[-0.43,-0.53,-0.54,-1.01,+0.92,-0.71,-0.37,+1.04,-1.19,+0.64,-0.59,+0.49,+0.76,+0.98,+0.75,-0.18,-0.32,-0.43,+1.05,+0.36,-0.29,-2.09] : <77> > [54]
[+1.03,+1.23,-0.34,+3.67,+0.24,-0.91,+2.24,-4.10,-1.65,+0.21,+1.22,+0.81,-2.45,+1.65,-0.76,+1.26,-0.39,-0.74,+0.41,-1.91,-0.15,-0.98] : <75> > [57]
[+1.44,+1.75,-0.93,+4.07,-0.85,-1.38,+1.43,-2.23,+0.06,+0.50,+0.63,-1.85,-2.62,+0.11,-0.45,+1.70,-0.17,-0.83,+0.17,-1.82,-0.01,+0.22] : <75> > [57]
[-0.30,-0.12,+0.83,+0.64,+1.73,+1.59,+0.49,-3.43,-2.44,-1.47,+1.36,+2.56,-2.66,+1.59,-1.35,-1.66,+1.52,+1.85,-1.08,+0.54,+0.33,+0.25] : <75> > [57]
[+0.90,+1.24,+0.14,+2.61,+1.17,+0.20,+2.24,-4.10,-2.73,+0.27,+0.88,+2.43,-2.55,+2.82,-0.66,+0.37,+0.72,-0.07,+0.39,-0.38,+0.10,-1.00] : <75> > [57]
[+0.38,+0.29,-0.13,+3.62,+0.62,-1.80,+1.41,-2.30,-1.75,-0.34,+1.56,-1.17,-2.05,+0.53,+0.07,+1.08,+0.52,-1.08,+1.08,-1.75,-1.26,-0.91] : <75> > [57]
[+0.56,-1.02,-1.34,+2.21,+0.70,+0.84,-0.27,-1.18,-0.67,+0.99,+0.93,-0.64,+1.33,+0.62,-0.24,+0.88,-1.04,-2.51,+2.45,-1.82,-2.92,-1.58] : <77> > [60]
[-0.33,-0.58,-1.32,-0.38,+1.42,+2.44,-1.27,+0.56,-1.16,+0.23,+0.37,+0.81,+1.65,+0.53,-0.01,-1.74,-1.15,-1.42,+1.73,+0.13,-2.06,-1.47] : <77> > [60]
[-1.63,-3.38,+0.12,-2.36,+1.48,+0.21,-0.54,-1.50,-4.18,-0.54,-0.37,+3.46,+1.84,+1.10,-0.08,-3.02,+1.03,+1.01,+2.55,+1.69,-1.14,-2.61] : <77> > [54]
[+0.77,+1.64,+0.24,+2.28,-0.04,-2.26,+1.90,-1.14,-1.48,+1.36,+0.15,+0.74,-2.01,+2.86,+0.68,+0.59,+1.95,+0.12,+1.23,-0.30,+0.75,-0.70] : <75> > [55]
[+2.22,+1.49,-0.85,+4.74,-0.24,-1.05,+2.25,-3.63,-0.25,+2.00,+0.81,+0.45,-2.62,+1.88,-0.39,+1.57,-1.26,-2.18,+0.62,-2.28,-1.04,-0.89] : <75> > [57]
[+0.52,+0.03,-1.06,+1.11,-0.19,-1.13,-0.45,-0.32,+1.02,+0.59,+0.22,-2.70,+0.54,-0.88,+0.77,+2.06,-0.91,-1.94,+1.55,-1.41,-1.60,-0.54] : <77> > [54]
[+1.11,+0.01,-0.77,+1.09,-0.22,-1.73,+0.18,-0.67,+0.25,+1.15,-0.27,-0.57,-0.03,+0.55,+0.06,+2.69,-2.76,-1.56,+1.42,-2.08,-1.40,-2.09] : <77> > [54]
[-0.71,+0.35,+0.26,+0.84,+0.31,-1.55,+0.92,-0.40,-2.49,+0.44,-1.37,+0.54,-0.63,+1.40,+0.93,-0.65,+0.96,-1.32,+0.99,-0.19,+0.10,-0.49] : <75> > [55]
[+1.26,+3.51,-0.61,+2.72,-0.32,-4.36,+1.34,-0.07,-0.11,+0.79,-0.37,-3.41,-2.10,-0.13,+0.28,+3.16,-1.75,-2.13,+1.07,-1.91,+0.25,-1.13] : <75> > [55]
[+1.01,+1.84,-0.01,+4.65,+1.19,-1.06,+1.08,-3.79,-0.99,-0.21,+1.80,-1.64,-3.29,+1.25,-0.41,+1.02,+1.98,-1.04,+0.89,-1.59,+0.09,+0.36] : <75> > [57]
[+0.80,+1.56,+0.35,+0.09,+0.09,-2.06,+1.27,-0.98,-1.42,+1.01,-1.00,+2.04,-2.33,+2.27,+0.34,+0.55,+0.88,+0.73,-0.15,+0.16,+0.87,-0.06] : <75> > [55]
[-1.15,-2.60,-1.41,-0.19,+0.57,+1.90,-0.60,-0.39,-1.74,-0.40,+0.50,+2.26,+2.60,+0.70,+0.39,-0.82,-0.71,-1.94,+2.55,-0.67,-3.29,-1.84] : <77> > [60]
[+0.85,+1.32,-0.44,+1.97,-0.09,-2.45,+1.86,-0.82,-1.55,+1.30,-0.40,+1.22,-1.54,+2.45,+0.50,+1.19,-0.50,-1.14,-0.21,-0.19,+0.27,-0.59] : <75> > [55]
[+0.74,+0.31,+0.14,+1.68,+0.32,-1.42,+1.04,-1.71,-0.65,+0.61,+0.26,+0.27,-1.29,+1.47,-0.05,+0.97,+0.67,-0.08,+0.14,-0.74,-0.01,-0.17] : <75> > [55]
[+1.25,-1.20,-2.09,+3.16,+0.98,+0.82,-0.39,-1.78,-0.88,+0.53,+1.10,-1.10,+0.88,+0.53,-0.31,+1.90,-1.75,-3.03,+3.92,-2.61,-4.28,-2.44] : <77> > [60]
[+0.07,-0.59,-0.86,-0.87,+1.24,-1.15,-0.87,+0.31,-1.10,+0.45,+0.02,+0.18,+0.17,+0.50,-0.82,+0.80,-1.21,-0.29,+1.35,-0.49,-0.76,-1.50] : <77> > [54]
[+0.72,+0.35,+0.55,+1.65,+0.55,-1.07,+1.35,-2.00,-1.75,+0.16,+0.17,+1.30,-3.21,+2.03,-0.56,-0.62,+2.09,+1.49,+0.20,+0.21,+0.92,+0.18] : <75> > [55]
[+1.81,+2.01,-0.33,+5.72,+0.35,-0.95,+1.40,-4.06,+0.71,+0.10,+1.83,-2.74,-4.04,+0.30,-1.75,+2.24,+0.24,-0.91,+0.31,-2.42,+0.01,+0.11] : <75> > [57]
[+0.47,-1.58,-1.04,+0.23,+0.07,+0.05,-0.49,+0.16,+0.10,+1.29,+0.16,-0.25,+1.04,+0.97,+0.03,+0.40,-0.05,-0.87,+1.77,-0.39,-1.38,-0.62] : <77> > [54]
[+0.68,-0.62,-1.15,+2.12,+0.28,+0.36,-1.07,+0.14,+0.09,+1.38,+0.63,-0.94,+1.43,+1.12,+0.23,+2.61,-2.32,-6.66,+3.28,-2.11,-3.51,-2.26] : <77> > [60]
[-0.17,-1.03,+0.04,+0.01,-0.03,-0.72,-0.23,+0.60,-0.40,+0.52,+0.12,-0.90,+1.34,+0.31,+0.59,+0.12,-0.40,-1.20,+2.48,-0.44,-1.20,-1.08] : <77> > [54]
[+0.71,-1.10,-1.42,+1.25,+0.25,+1.77,-0.50,-0.52,-0.04,+0.35,+0.69,+0.23,+1.80,+0.33,-0.37,+1.18,-2.63,-2.50,+1.25,-1.18,-2.20,-1.81] : <77> > [60]
[+0.97,-0.64,-2.59,+2.48,+1.67,+2.55,-1.18,+0.39,+0.04,+1.81,+1.10,-1.63,+2.05,-0.51,+0.67,+2.51,-1.96,-3.74,+4.31,-2.07,-3.18,-1.89] : <77> > [60]
[+1.22,-1.21,-2.14,+2.20,-0.58,+0.18,-0.54,-0.07,+1.27,+0.90,+0.24,-2.20,+1.41,-0.02,+0.06,+1.56,-1.23,-2.26,+3.28,-2.00,-2.41,-0.55] : <77> > [60]
[+1.16,-1.87,-4.36,-0.12,+2.75,+2.83,-1.53,-0.75,-1.95,+0.36,+0.66,+1.53,+1.95,+1.88,-0.63,+0.40,-0.80,-1.18,+2.62,-0.31,-2.15,-2.52] : <77> > [60]
[-0.95,-2.01,-0.21,-1.84,+1.86,+1.35,-0.97,+1.04,-2.21,+0.23,+0.03,+2.32,+1.92,+0.85,+0.19,-0.79,+0.03,-0.09,+1.31,+0.59,-0.61,-2.02] : <77> > [54]
